Below is a small trained network, with its code and all its weights. Each question gives an input and a target symbol and asks what happens when units are switched off, that is, made to give their printed mean instead of their output.

import numpy as np


def w(rows, s, z=0):
    codes = np.array(rows[::2]) - 128.0
    scale = np.full(codes.shape[1], s)
    scale[-1] = z or s
    return codes * scale


def f(y):
    return y / 2 * (1 + np.tanh(0.7978845608 * (y + 0.044715 * y**3)))


def softmax(a):
    e = np.exp(a - a.max(-1, keepdims=True))
    return e / e.sum(-1, keepdims=True)


def log_softmax(a):
    a = a - a.max(-1, keepdims=True)
    return a - np.log(np.exp(a).sum(-1, keepdims=True))


def net(x, mask):
    ids = ['βγδεζηθλμπστψ'.index(c) for c in x.split()]
    T = len(ids)
    res = E[ids] + P[:T]
    q, k, v = (res @ M[0].T for M in (Q, K, V))
    z = softmax(np.where(np.tri(T) > 0, q @ k.T / 3**0.5, -1e9)) @ v
    res = res + np.where(mask[0], z, O[0][:, -1]) @ O[0][:, :-1]
    y = f(res @ A[0][:, :-1].T + A[0][:, -1])
    res = res + np.where(mask[1:13], y, B[0][:, -1]) @ B[0][:, :-1]
    return log_softmax(res[-1] @ U[:, :-1].T + U[:, -1])


Q, K, V, O, A, B = {}, {}, {}, {}, {}, {}
E = w([
[33,82,146],'β',
[178,125,187],'γ',
[242,147,115],'δ',
[165,73,161],'ε',
[167,79,157],'ζ',
[133,218,60],'η',
[44,118,75],'θ',
[138,206,81],'λ',
[37,110,78],'μ',
[138,251,37],'π',
[134,210,71],'σ',
[170,140,102],'τ',
[183,34,155],'ψ',
],0.015)
P = w([
[54,249,206],'0',
[134,136,110],'1',
[140,124,104],'2',
[143,113,101],'3',
[147,112,98],'4',
[148,108,99],'5',
[151,109,97],'6',
[151,103,97],'7',
[153,103,92],'8',
[152,103,93],'9',
[154,99,91],'10',
[155,102,89],'11',
[156,100,90],'12',
[157,100,90],'13',
],0.011)
Q[0] = w([
[95,83,133],'head 0',
[124,94,178],'head 0',
[254,65,10],'head 0',
],0.0083)
K[0] = w([
[130,166,78],'head 0',
[126,145,107],'head 0',
[65,223,250],'head 0',
],0.013)
V[0] = w([
[138,113,254],'head 0',
[111,201,247],'head 0',
[69,140,217],'head 0',
],0.0085)
O[0] = w([
[185,95,121,114],'head 0',
[149,12,38,254],'head 0',
[154,56,116,180],'head 0',
],0.011,0.0073)
A[0] = w([
[158,158,87,102],'neuron 0',
[93,69,83,2],'neuron 1',
[194,120,137,114],'neuron 2',
[40,99,246,57],'neuron 3',
[113,203,94,187],'neuron 4',
[99,220,120,222],'neuron 5',
[106,172,48,114],'neuron 6',
[95,196,109,162],'neuron 7',
[1,120,128,122],'neuron 8',
[133,194,89,123],'neuron 9',
[209,60,153,47],'neuron 10',
[157,83,229,172],'neuron 11',
],0.014,0.0064)
B[0] = w([
[127,124,170,180],'neuron 0',
[22,186,255,197],'neuron 1',
[158,154,124,181],'neuron 2',
[133,24,199,135],'neuron 3',
[116,64,113,190],'neuron 4',
[81,107,74,179],'neuron 5',
[146,179,211,228],'neuron 6',
[49,99,90,169],'neuron 7',
[228,224,212,166],'neuron 8',
[141,71,187,175],'neuron 9',
[84,212,87,248],'neuron 10',
[254,109,194,155],'neuron 11',
],0.0077,0.013)
U = w([
[126,218,160,29],'β',
[100,213,124,10],'γ',
[162,100,126,200],'δ',
[164,198,57,84],'ε',
[167,175,134,133],'ζ',
[110,135,86,136],'η',
[163,89,147,252],'θ',
[140,102,194,87],'λ',
[151,126,137,51],'μ',
[36,58,84,124],'π',
[131,129,131,69],'σ',
[150,129,133,50],'τ',
[249,132,160,221],'ψ',
],0.014,0.0034)

Each question gives the input, a string of symbols that net reads in full, and the target symbol t.
The units are the heads (3 rows each of Q, K, V and O) and the neurons (one row each of A and B). Each row of codes is followed by its name. A weight is (code - 128) times the scale printed after its matrix; where a second scale follows, it is the last column's (O, A, B and U).
mask holds one flag per unit, heads first, then neurons. A switched-off unit (its flag False) gives its mean, the last column of its rows in O or B, instead of its output. The means were averaged over made-up inputs and are rounded, as every weight is.
A unit's drop is (log p(t) with every unit on - log p(t) with that unit switched off) / (log p(t) with every unit on - log p(t) with every unit switched off).
The circuit of an input: a set's keep is (log p(t) with only the set's units on - log p(t) with every unit switched off) / (log p(t) with every unit on - log p(t) with every unit switched off). Starting from the 12 units with the biggest drops (on a tie, the unit counted first), units are removed one at a time, each time the one whose removal leaves the highest keep (on an exact tie, the one counted first), for as long as the keep stays at least 0.8.
circuit, biggest first: the units of the circuit, biggest drop first
unit that matters most: the unit with the biggest drop
top k neurons: the k neurons with the biggest drops, biggest first
drop when u is switched off: that unit's drop, to one decimal
input ψ π ψ ζ π π β σ, target ψ: circuit, biggest first -> (neuron 10; head 0)
input ζ ψ β, target λ: top 4 neurons -> (neuron 3; neuron 10; neuron 8; neuron 2)
input ψ θ ψ β ε η π η π ψ, target ψ: circuit, biggest first -> (neuron 11)
input ψ ψ π ζ σ, target ψ: circuit, biggest first -> (head 0; neuron 10)
input ψ ψ γ, target ψ: circuit, biggest first -> (neuron 11; head 0)
input π ζ ε ζ ψ μ δ ε δ ε π ε π, target π: circuit, biggest first -> (head 0; neuron 8; neuron 7; neuron 4)
input ψ ψ ψ ζ η π π π π π ε, target ψ: circuit, biggest first -> (head 0; neuron 11; neuron 1)
input ψ π π θ π ζ ψ γ, target ψ: circuit, biggest first -> (neuron 11; neuron 1)
input ψ ψ ψ ψ ψ π π γ π β ε, target ψ: circuit, biggest first -> (head 0; neuron 11)
input δ π ψ π ψ π π π μ, target β: top 2 neurons -> (neuron 8; neuron 6)
input π ψ ψ β, target λ: top 4 neurons -> (neuron 3; neuron 8; neuron 10; neuron 2)
input π ε δ π σ π ψ ζ, target π: drop when neuron 8 is switched off -> 0.5
input ψ β ψ π π β π π δ η, target ψ: drop when neuron 9 is switched off -> 0.0
input π π π η π π θ ψ θ, target γ: drop when neuron 8 is switched off -> 1.9
input ψ π π δ π ψ π θ ε ε η ψ δ, target ε: unit that matters most -> neuron 10
